Below are the code and all the weights of a small trained network. Each question names an input and a class and asks about switching units off, where a switched-off unit gives its printed mean instead of its output.

import numpy as np


def w(rows, s, z=0):
    codes = np.array(rows[::2]) - 128.0
    scale = np.full(codes.shape[1], s)
    scale[-1] = z or s
    return codes * scale


def f(y):
    return y / 2 * (1 + np.tanh(0.7978845608 * (y + 0.044715 * y**3)))


def log_softmax(a):
    a = a - a.max(-1, keepdims=True)
    return a - np.log(np.exp(a).sum(-1, keepdims=True))


def net(x, mask):
    res = np.array(x, float).reshape(1, 3) / 4 @ E
    y = f(res @ A[0][:, :-1].T + A[0][:, -1])
    res = res + np.where(mask, y, B[0][:, -1]) @ B[0][:, :-1]
    return log_softmax(res[-1] @ U[:, :-1].T + U[:, -1])


A, B = {}, {}
E = w([
[134,197,254,76],'x0',
[51,90,144,90],'x1',
[206,67,100,25],'x2',
],0.0099)
A[0] = w([
[114,75,9,168,254],'n1',
[125,132,165,194,121],'n2',
[121,204,134,187,165],'n3',
[117,184,147,200,164],'n4',
[45,126,188,178,236],'n5',
[85,202,109,197,216],'n6',
[59,100,102,137,249],'n7',
[78,165,147,198,242],'n8',
],0.011,0.0041)
B[0] = w([
[125,98,59,199,251],'n1',
[160,125,162,217,162],'n2',
[225,107,159,213,194],'n3',
[209,159,182,239,197],'n4',
[104,224,152,180,220],'n5',
[148,124,146,254,218],'n6',
[44,116,99,145,193],'n7',
[138,198,164,221,220],'n8',
],0.012,0.011)
U = w([
[158,121,201,171,55],'0',
[37,177,163,124,113],'1',
[188,134,155,130,78],'2',
[113,117,63,181,31],'3',
[127,30,10,104,174],'4',
[150,111,164,14,253],'5',
],0.011,0.0067)

Each question gives the input, the list of numbers given to net, and the class t.
The units are the neurons (one row each of A and B). Each row of codes is followed by its name. A weight is (code - 128) times the scale printed after its matrix; where a second scale follows, it is the last column's (A, B and U).
mask holds one flag per neuron, in row order. A switched-off neuron (its flag False) gives its mean, the last column of its row in B, instead of its output. The means were averaged over made-up inputs and are rounded, as every weight is.
A unit's drop is (log p(t) with every unit on - log p(t) with that unit switched off) / (log p(t) with every unit on - log p(t) with every unit switched off).
The circuit of an input: a set's keep is (log p(t) with only the set's units on - log p(t) with every unit switched off) / (log p(t) with every unit on - log p(t) with every unit switched off). Starting from all 8 units, units are removed one at a time, each time the one whose removal leaves the highest keep (on an exact tie, the one counted first), for as long as the keep stays at least 0.8.
circuit, biggest first: the units of the circuit, biggest drop first
unit that matters most: the unit with the biggest drop
top k neurons: the k neurons with the biggest drops, biggest first
drop when u is switched off: that unit's drop, to one decimal
input [-3,-4,-5], class 0: circuit, biggest first	[n4, n3]
input [1,0,5], class 5: unit that matters most	n1
input [-3,8,-3], class 1: circuit, biggest first	[n5, n3]
input [-5,-7,-6], class 0: top 2 neurons	[n4, n3]
input [8,8,3], class 5: top 2 neurons	[n8, n6]
input [1,4,1], class 1: top 2 neurons	[n1, n3]
input [-4,-3,-5], class 0: top 3 neurons	[n4, n3, n8]
input [7,-1,1], class 2: top 2 neurons	[n7, n6]
input [0,5,0], class 1: top 2 neurons	[n1, n3]
input [0,4,6], class 4: drop when n1 is switched off	-0.1
input [-6,-6,1], class 4: drop when n8 is switched off	0.1
input [7,-1,3], class 5: drop when n8 is switched off	0.0
